(in the rows, 128 means zero)
Each row of numbers belongs to one of the elements below and depends on some of the facts about them. Some rows are named. Which element is each other row?

Known rows:
q849: [119 151 120 112 143 138 166 121 118 121 120 176 111 167 134  92 126 130
 100 131 125 153 176 124 163 133 102 131 120 132 138 107 100  92 116 126]
q91: [113  74 174 181 119 181 129 156 131 103  48 136 159 123  98 137 128 136
 136 161 108 105 131 115 130  65 151 131 125 119 173 114 143 128 139 107]
q880: [107 160 130 154  88 143 112 112 132 157  89 133 150 145 119 115 160 150
 203 149 142 101 132 106 133 116 138 134 130 125 110 106 113 121 118 126]
q218: [144  79 107 127 126 149 161 131 120 105 112 163  64 128 121 130 118 177
  78 146  48 145 111 119 143 132  89 130 106 130 143 141 162 107 127 133]
q939: [126 159 139 128 183 120 149 201  88 114  92 170  90 166 159 133 126 130
  46 129 162 143 119 192 170 166 155 141 120 135 150 151 107 103 141 168]
q357: [109 147 110 122 113 126 130 124  79 128 133 142 145 166 131 126 140 146
 174 154 134 118 187 100 167 111 115 116 117 118 103  86 110 100 109 148]
q255: [143 105 108 149 112 168 153 121 110 123 119 147  80 127 128 136 120 176
  91 148  71 111 127 140 138 163 108 141 101 149 149 135 145 119 115 162]
q542: [110 170 125 143 149 114  97 212  69 161  93 133 129 168 178 174 134 158
 165 167 193 112 128 156 159 140 178 114 108 124 104 132 135 109 144 186]
q594: [105 148 129 140 164 109 170 165  89  94 101 147 108 142 118 121 141 133
  51  95 142 149 110 148 184 150 125 142 119 124 158 136 129 128 126 149]
q571: [115 107  91 137 117 152 151 145  76 106 130 132 192 134 108 159 116 143
 124 133 105 113 193  89 179  90 109 120  77 131 135 110 156 125  80 169]
q663: [123 178 109 132 124 152 130 157 107 170 101 144 154 178 160 125 105 127
 144 153 183 125 189 109 158 138 136 133  88 147 134 121 110 129  97 169]
q425: [104 148  55 159 113  96 106 178  79 158  71  86 126 141  85 159 185 166
 136 124 146 114 106 153 185 103 182 113 144 141  93  96 123 158 110 106]
q148: [ 90 147 122 143  74 105 100 116 174 161 114 107 158  96 117 116 174 152
 158 126 163 139 117  91 140 124 119 118 122 133 147 129 152 136 120 151]
q501: [120  86 145 134 114 121 115 130 180 115 114 138 153  62  87 137 192 156
  60 106 100 153  88 110 145 114 128 125 109 139 182 177 169 121 140 157]
q699: [127 116  96 139 122 157 152 156  89 130 102 134 179 148 116 155 103 136
 114 134 125 120 189 101 176 104 128 135  59 144 151 135 152 142  80 173]
q851: [148 137 134 147 123 113 154 157  94 135  92 114 187 141 137 152  51 150
  79  87 150 140 196 139 162 131  92  78 105 111 139 123 127 146 108 182]
q578: [119 161 131 113 145 137 164 112 128 112 117 181 115 150 119  88 142 128
  64 117 121 164 169 135 162 144 102 138 124 133 157 121 100  99 122 132]
q984: [137 171 123 122 138 147 150 138 130 147  91 173 111 172 150  97 117 125
  96 141 153 148 166 141 159 160 120 144 103 149 156 132  96 113 111 156]

How the elements are related:
[q343, q454] Δ q944
[q343, q699, q281] Δ q257
[q343, q49, q617] Δ q641
[q343] Δ q134
[q745, q357, q406, q571] Δ q965
[q745, q169] Δ q160
[q798, q148, q41] Δ q501
[q798] Δ q526
[q798] Δ q828
[q798, q63] Δ q937
[q49, q482, q851] Δ q577
[q49] Δ q951
[q49, q135] Δ q815
[q49, q169, q663, q482] Δ q939
[q49] Δ q984
[q49, q663, q699] Δ q111
[q274] Δ q653
[q274, q41, q331] Δ q116
[q169, q542, q902, q113] Δ q322
[q616, q165] Δ q529
[q616] Δ q364
[q542] Δ q427
[q628, q233, q454, q118] Δ q958
[q880] Δ q246
[q148] Δ q904
[q125] Δ q534
[q450, q271] Δ q80
[q663] Δ q12
[q357] Δ q24
[q41] Δ q878
[q456, q657, q35] Δ q733
[q699, q571] Δ q849
[q406] Δ q667
[q406, q283] Δ q668
[q406, q454, q571] Δ q590
[q283, q366] Δ q974
[q425, q654] Δ q40
[q425] Δ q391
[q270, q617] Δ q594
[q270, q851, q617, q571] Δ q578
[q331, q617] Δ q360
[q657, q118] Δ q317
[q657, q233, q839] Δ q732
[q175] Δ q91
[q175] Δ q685
[q175] Δ q906
[q233] Δ q255
[q233, q135] Δ q131
[q135] Δ q583
[q839, q374] Δ q33
[q839, q454, q358, q374] Δ q218
[q839] Δ q301
[q839] Δ q862
[q851] Δ q142
[q165, q662] Δ q458
[q454] Δ q265
[q571] Δ q908
[q118] Δ q334
[q118] Δ q352
[q271] Δ q919
[q271] Δ q471
[q662] Δ q893
[q654] Δ q30
[q654] Δ q711
[q35] Δ q899
Ψ b <- q849, q951, q641, q265, q899, q49, q616, q352, q578, q111, q628, q880, q148, q47, q663, q357, q40, q63, q733, q334, q526, q246, q270, q657, q135, q165, q454, q893, q358, q919, q583, q654, q160, q984
Ψ c <- q944, q343, q317, q131, q965, q471, q391, q283, q908, q233, q482, q839, q851, q80, q815, q653, q271, q643
Ψ a <- q30, q142, q134, q711, q798, q116, q732, q450, q668, q33, q958, q828, q534, q906, q699, q956, q218, q331, q175, q255, q360, q617, q458, q937, q113, q571, q118, q501, q374, q91
[q849, q899, q343, q732, q851, q118, q91, q643] γ 803
[q944, q47, q965] γ 638
[q951, q317, q165, q458] γ 177
[q142, q958, q908, q893, q583] γ 684
[q134, q352, q906, q270, q571, q653] γ 601
[q711, q578, q33, q283, q255, q839] γ 269
[q49, q828, q526, q815, q919, q160] γ 190
[q616, q63, q391, q956, q218, q482, q501] γ 208
[q131, q111, q657, q175] γ 697
[q116, q233, q360, q617, q113] γ 740
[q628, q135] γ 666
[q246, q374] γ 718
[q80, q937] γ 757

Name these rows:
No name comes twice in this set of rows, the named rows included.
[127  84 127 120 141 128 146 131  83  74 135 161 150 122  86 139 158 147
  89 135  66 117 160 119 169  81 110 127 114 115 130 111 141  87 123 148] => q668
[160 122 128 122 127 109 176 149 112 108 101 147  96 145 138 133  43 172
  47  98  87 177 148 153 157 141  67  84 135 102 139 131 127 120 141 144] => q944
[130 142  75 125 114 116 105 121 145 166  67 141 108 138  77 103 197 153
 118 138 109 142 122 154 164 111 161 116 157 160 105  91  85 124 122  70] => q40
[155 116 150 155 107 123 147 121 106 122 112 138  77 129 141 134  70 193
  68 112  76 125 126 192 124 174  81  90 162 111 124 117 113 119 149 167] => q317
[160 151 140 139 134 116 139 170 100 150  80 132 174 153 158 153  49 146
  85 105 159 142 207 157 161 142 107  74 109 113 141 134 117 144 126 196] => q482
[139 103 104 127 128 152 165 142 117 104 101 159 130 128 106 127 112 147
  71 131  89 153 153 114 169 121  97 139  88 144 168 152 148 124 106 148] => q134
[116 172 108 151  95 165 140 128 114 169 112 138 112 171 162 117  98 162
 160 156 154 115 161 127 144 167 128 138  95 156 136 105 117 138  88 161] => q135
[100 129 141 129 104 107 101 110 186 152 119 134 130  94 112 107 184 155
 123 125 147 156  98 109 135 129 112 109 138 133 158 143 145 120 146 135] => q526
[109 171 113 139 109 140 153 121 114 139 113 142 168 149 122 102 125 126
 135 114 159 132 185 100 171 126 111 139 105 137 153 102 114 129  83 151] => q270
[153 119 160 106 154  92 153 144  88  83 117 159 122 142 132 139  87 153
  43 102  96 166 171 161 151 114  82  63 149  87 125 108 113  88 164 157] => q965
[169 139 157 156  97  90  98 142 107 132  46 109 208  97 132 146  93 134
 209 113 138 111 103 122 140 118 114 121 113  65  71 137 133 162 127 184] => q271
[127  93  87 144  85 158 141 146 111 139 113 125 107 137 126 152  99 182
 159 152  79 122 137  99 144 110  98 115  91 136 126 127 179 129  99 146] => q374
[159 121 153 140 126 124 162 130 113 128  96 142  83 141 153 127  50 178
  47 111 101 148 133 189 133 180  83  88 139 117 146 135 114 118 145 170] => q131
[107 150  89 131  85 138 145 123 123 145 118 140  70 164 152 117 102 182
 175 158 106 145 132  97 138 134  91 118 117 130 115  97 136 116 108 127] => q358

The same elements again, as new rows of numbers:
Named rows:
q899: [135 127 104 105 111 130 140 114 116 137 140 130 122 136 112 129 118 109
 110 128 137 143 153 123 127 118 156 118 121 127 114 122 123 136  97 110
 119 128 138 123 126 119 130 139 134 137 127 129 153]
q270: [135 117 103 134 157 145 134 133 126 159 142 139 133 116 111 152 140 131
 125 123 123 151 131 124 135 130 133 143 114 125 111 124 110 125 152 137
 126 129 100 149 108 127 140 108 112 160 144 119 107]
q265: [132 113  97 106 118 137 139 109 119 143 139 135 119 131 113 126 115 111
 114 129 145 139 145 126 131 118 153 118 122 120 109 122 138 135  88 125
 119 133 139 129 133 114 142 130 130 134 129 130 147]
q583: [133 125  97 111 123 132 139 126 127 150 147 127 129 126 126 128 122 114
 109 124 131 145 147 125 131 125 147 123 124 115 118 124 153 133  87 116
 136 124 127 138 126 112 137 143 138 131 135 125 156]
q939: [125 149 145 108 106 128 103 159 132 140 123 113 122 120 155 136 121  96
 133 127 126 125 136 141  94 120 122 119 150 136 149 133 140 130 178 139
 174 120 131 128 122 131 144 153 128 103 132 133 150]
q218: [106  99 102 128  99 128 132 116 146 123 117 141 123 138 139 102 108 117
 149 142 151  91 123 136 137 129 146 122 124 111 113 100 168 131 132 155
 119 158 142 118 163  87 144 112 134 117 114 139  95]
q125: [132 134 143 148 130 116 115 139 151 125 132 124 134 131 142 141 138 132
 130 117 119 135 116 132 125 129 103 137 119 127 145 141  59 126 154 141
 126 128 100 125 110 132 130 118 125 114 139 119  89]
q628: [128 131 119 137 149 138 146 106 164 111 141 143 124 137 115 144 139 110
 120 131 140 145 137 127 134 125 143 136 103 134 106 122 129 140 133 136
 126 125 120 135 133 113 128  99 121 150 132 123  79]
q425: [135 137 151 139 132 122 115 129 154 121 119 120 128 135 142 142 136 120
 125 122 120 137 114 133 125 125  99 123 127 140 144 139  82 127 161 141
 125 129 105 129 118 143 121 123 120 112 132 122  81]
q571: [127  97 120 152 154 146 118 129 118 143 110 138 135 114 122 133 137 150
 151 137 116 109 104 126 132 142  99 129 133 133 126 116 153 112 152 150
 113 148 108 153 129 145 123 108 106 149 123 131  82]
q590: [132 111 124 127 102 127 109 123 129 148 127 126 114 133 135 120 117 139
 120 118 138 128 109 127 122 120 107 106 142 114 144 133  85 126  96 142
 112 140 129 118 136 131 144 128 124 108 132 137 120]
q908: [119 121 129 115 144 122 133 132 120 144 130 119 134 120 137 107 124 163
 126 117 129 125 111 127 158 131 132 141 139 113 128 134 185 129 120 121
 138 118 142 124 130 129 134 139 134 125 136 124 176]
q733: [138 162 124 117 121 122 149 108 131 118 141 121 121 153 112 134 131 108
 101 131 131 143 161 119 119 123 154 133 109 137 128 126 125 147  83  91
 132 110 136 121 131 117 105 145 142 141 125 125 159]
q317: [118 138 135 113 141 111 138 132 129 130 128 113 135 133 143 104 125 145
 124 119 130 123 124 127 160 129 141 145 127 120 127 137 163 132 133 111
 137 115 144 115 128 123 123 144 144 120 130 120 170]
q471: [120 130 133 112 144 119 134 132 123 136 134 118 136 123 138 105 125 155
 125 118 129 125 113 126 159 129 137 140 137 118 131 137 180 129 124 115
 140 119 144 120 129 128 128 142 138 126 133 121 172]
q893: [135 125 100 107 126 137 136 116 127 143 138 124 121 128 126 130 118 101
 109 126 133 148 143 125 127 121 136 112 132 130 119 127 172 132  86 118
 133 127 133 145 135 126 127 147 131 129 129 129 151]
q984: [134 123 103 104 116 138 138 118 112 146 141 132 120 127 113 132 117 106
 110 128 140 139 150 128 123 119 159 117 131 125 110 122 130 133 102 118
 129 130 139 126 127 114 142 138 130 140 130 131 157]
q732: [120 137 128 140 115 125 130 125 121 117 119 125 126 139 124 114 126 130
 139 143 127  97 138 124 118 136 136 135 123 125 129 114 168 134 112 117
 135 132 141 120 150 109 117 136 141 131 112 138 141]

Name these rows:
No name comes twice in this set of rows, the named rows included.
[136 111 144 148 142 134 111 129 148 123 123 131 126 119 140 143 134 136
 127 118 123 142  94 128 129 129  81 106 137 131 139 143  86 114 125 155
 111 134 105 143 123 154 131 111 109 113 136 125  67] => q745
[133 130 128 131 110 121 104 146 125 164 130 117 121 129 139 125 125 143
 120 113 124 127 116 127 113 125 107 123 140 112 153 137 110 127 123 129
 136 128 117 127 121 128 140 143 133 112 139 131 140] => q594
[107 117 138 124 154 123 146 110 167 104 118 139 133 136 141 112 126 129
 141 127 152 120 109 138 176 124 144 143 111 129 107 125 133 131 204 155
 116 129 136 108 136 111 137  89 119 133 129 115  84] => q839
[133 137 172 129  82 123 126 147 128  30 154 135 129  92 157 126 121 110
 129 131 130 142 114 135  84 125 110  89 157 130 121 155 115 112  49 134
 153 105 163 124 137 145 132 141 155  44 115 135 126] => q322
[116 112 112 127 101 127 128 122 116 129 115 133 125 134 129 107 112 124
 144 142 134  99 133 131 127 131 143 120 127 119 121 109 150 128 122 136
 119 150 141 117 146 106 133 128 134 124 113 139 129] => q33
[136 123 106 124 137 154 129 123 112 172 144 132 113 118 102 138 131 130
 114 125 135 139 134 120 116 125 140 126 138 119 122 123 171 134  98 126
 137 126 133 146 134 125 145 127 118 159 138 140 155] => q578
[139  98 104 134 150 148 139 103 123 135 141 150 125 117 101 143 132 136
 120 125 136 152 119 124 141 125 127 119 117 126 104 129  93 121 107 142
  90 140 114 144 121 136 138  96 107 150 136 123  89] => q357
[114 136 145 125 172 123 134 146 139 139 125 128 143 119 133 128 143 145
 142 122 125 124 115 134 164 133 139 165 121 131 129 132 144 128 225 138
 143 115 120 124 107 130 135 110 121 150 140 113 129] => q343
[123 121 158 142 123 124 140 148 121  30 127 146 154  90 147 132 132 104
 157 149 112 123 126 137 112 140 113 111 134 150 102 135 141 103 119 141
 133 124 138 144 127 150 110 118 137  83 106 122  89] => q113
[132 132 141 119 100 119 113 133 138 117 124 115 120 128 156 124 117 114
 117 121 127 134 118 132 109 123 103 102 147 129 146 140 120 124  97 132
 139 126 131 129 134 139 127 151 135  84 126 133 131] => q427
[114 144 157 134 167 122 143 117 163 100 123 130 134 138 128 121 141 142
 138 128 139 127 112 131 161 130 136 153 110 136 121 130 141 137 178 133
 130 113 135 113 134 126 120 101 123 141 130 119 107] => q233

